Here is a tiny trained network, its code and every weight. The questions are about switching its units off for an input and a class, where a switched-off unit gives its printed mean instead of its output.

import numpy as np


def w(rows, s, z=0):
    codes = np.array(rows[::2]) - 128.0
    scale = np.full(codes.shape[1], s)
    scale[-1] = z or s
    return codes * scale


def f(y):
    return y / 2 * (1 + np.tanh(0.7978845608 * (y + 0.044715 * y**3)))


def log_softmax(a):
    a = a - a.max(-1, keepdims=True)
    return a - np.log(np.exp(a).sum(-1, keepdims=True))


def net(x, mask):
    res = np.array(x, float).reshape(1, 6) / 4 @ E
    y = f(res @ A[0][:, :-1].T + A[0][:, -1])
    res = res + np.where(mask, y, B[0][:, -1]) @ B[0][:, :-1]
    return log_softmax(res[-1] @ U[:, :-1].T + U[:, -1])


A, B = {}, {}
E = w([
[100,137,200,154,101,103,102],'x0',
[154,141,95,136,133,179,169],'x1',
[122,54,51,255,50,133,72],'x2',
[180,35,134,72,109,131,137],'x3',
[111,129,164,151,128,129,132],'x4',
[194,57,159,94,87,174,153],'x5',
],0.0074)
A[0] = w([
[131,53,116,187,2,186,127,199],'N1',
[49,135,55,231,158,174,69,73],'N2',
[175,24,39,194,55,106,115,221],'N3',
[114,30,185,39,129,127,203,43],'N4',
[99,161,41,157,117,110,150,79],'N5',
[96,140,104,192,123,75,146,116],'N6',
[128,99,112,86,131,129,147,136],'N7',
[229,82,201,67,138,147,151,86],'N8',
[52,133,88,123,89,175,99,83],'N9',
[145,108,68,123,91,116,148,102],'N10',
[149,251,155,75,200,130,139,255],'N11',
[120,90,128,145,88,57,212,100],'N12',
[102,168,88,163,101,141,56,39],'N13',
[80,183,105,172,119,138,72,104],'N14',
[211,104,119,154,159,173,99,158],'N15',
],0.0081,0.0042)
B[0] = w([
[149,82,161,111,173,187,86,231],'N1',
[147,219,48,131,62,147,158,197],'N2',
[107,115,109,92,171,123,67,254],'N3',
[139,116,97,122,2,118,152,165],'N4',
[56,83,59,103,100,159,170,150],'N5',
[44,204,96,130,114,152,156,159],'N6',
[139,202,194,128,133,74,152,140],'N7',
[180,189,88,160,49,107,212,175],'N8',
[151,151,89,42,90,110,112,136],'N9',
[145,76,133,126,140,161,162,142],'N10',
[123,50,248,190,182,126,57,251],'N11',
[152,100,91,147,110,123,62,129],'N12',
[81,190,81,137,48,129,90,149],'N13',
[72,244,53,31,111,128,116,169],'N14',
[151,15,138,145,109,124,82,153],'N15',
],0.0075,0.009)
U = w([
[49,123,130,107,254,183,132,140],'0',
[200,80,178,148,188,76,164,247],'1',
[148,154,77,125,53,83,253,4],'2',
],0.0088,0.0025)

Each question gives the input, the list of numbers given to net, and the class t.
The units are the neurons (one row each of A and B). Each row of codes is followed by its name. A weight is (code - 128) times the scale printed after its matrix; where a second scale follows, it is the last column's (A, B and U).
mask holds one flag per neuron, in row order. A switched-off neuron (its flag False) gives its mean, the last column of its row in B, instead of its output. The means were averaged over made-up inputs and are rounded, as every weight is.
A unit's drop is (log p(t) with every unit on - log p(t) with that unit switched off) / (log p(t) with every unit on - log p(t) with every unit switched off).
The circuit of an input: a set's keep is (log p(t) with only the set's units on - log p(t) with every unit switched off) / (log p(t) with every unit on - log p(t) with every unit switched off). Starting from the 12 units with the biggest drops (on a tie, the unit counted first), units are removed one at a time, each time the one whose removal leaves the highest keep (on an exact tie, the one counted first), for as long as the keep stays at least 0.8.
circuit, biggest first: the units of the circuit, biggest drop first
unit that matters most: the unit with the biggest drop
k most important neurons: the k neurons with the biggest drops, biggest first
drop when u is switched off: that unit's drop, to one decimal
input [8,4,-7,6,-3,6], class 2: unit that matters most => N8
input [-4,4,6,-6,6,-3], class 2: 2 most important neurons => [N2; N11]
input [-7,2,-5,4,-3,3], class 2: 4 most important neurons => [N8; N4; N1; N3]
input [-4,5,-2,3,4,-6], class 1: circuit, biggest first => [N3; N14]
input [6,0,1,-1,7,-5], class 2: circuit, biggest first => [N3; N1]
input [-4,6,-4,6,1,6], class 2: 2 most important neurons => [N8; N4]
input [-3,-7,-2,2,-2,3], class 2: circuit, biggest first => [N11; N8]
input [8,8,-4,4,8,4], class 2: 2 most important neurons => [N8; N4]
input [2,5,7,-8,-2,-4], class 2: drop when N2 is switched off => 0.4
input [3,-8,-6,-4,3,4], class 1: drop when N11 is switched off => 0.1
input [2,3,-3,-8,8,6], class 1: drop when N14 is switched off => 0.2
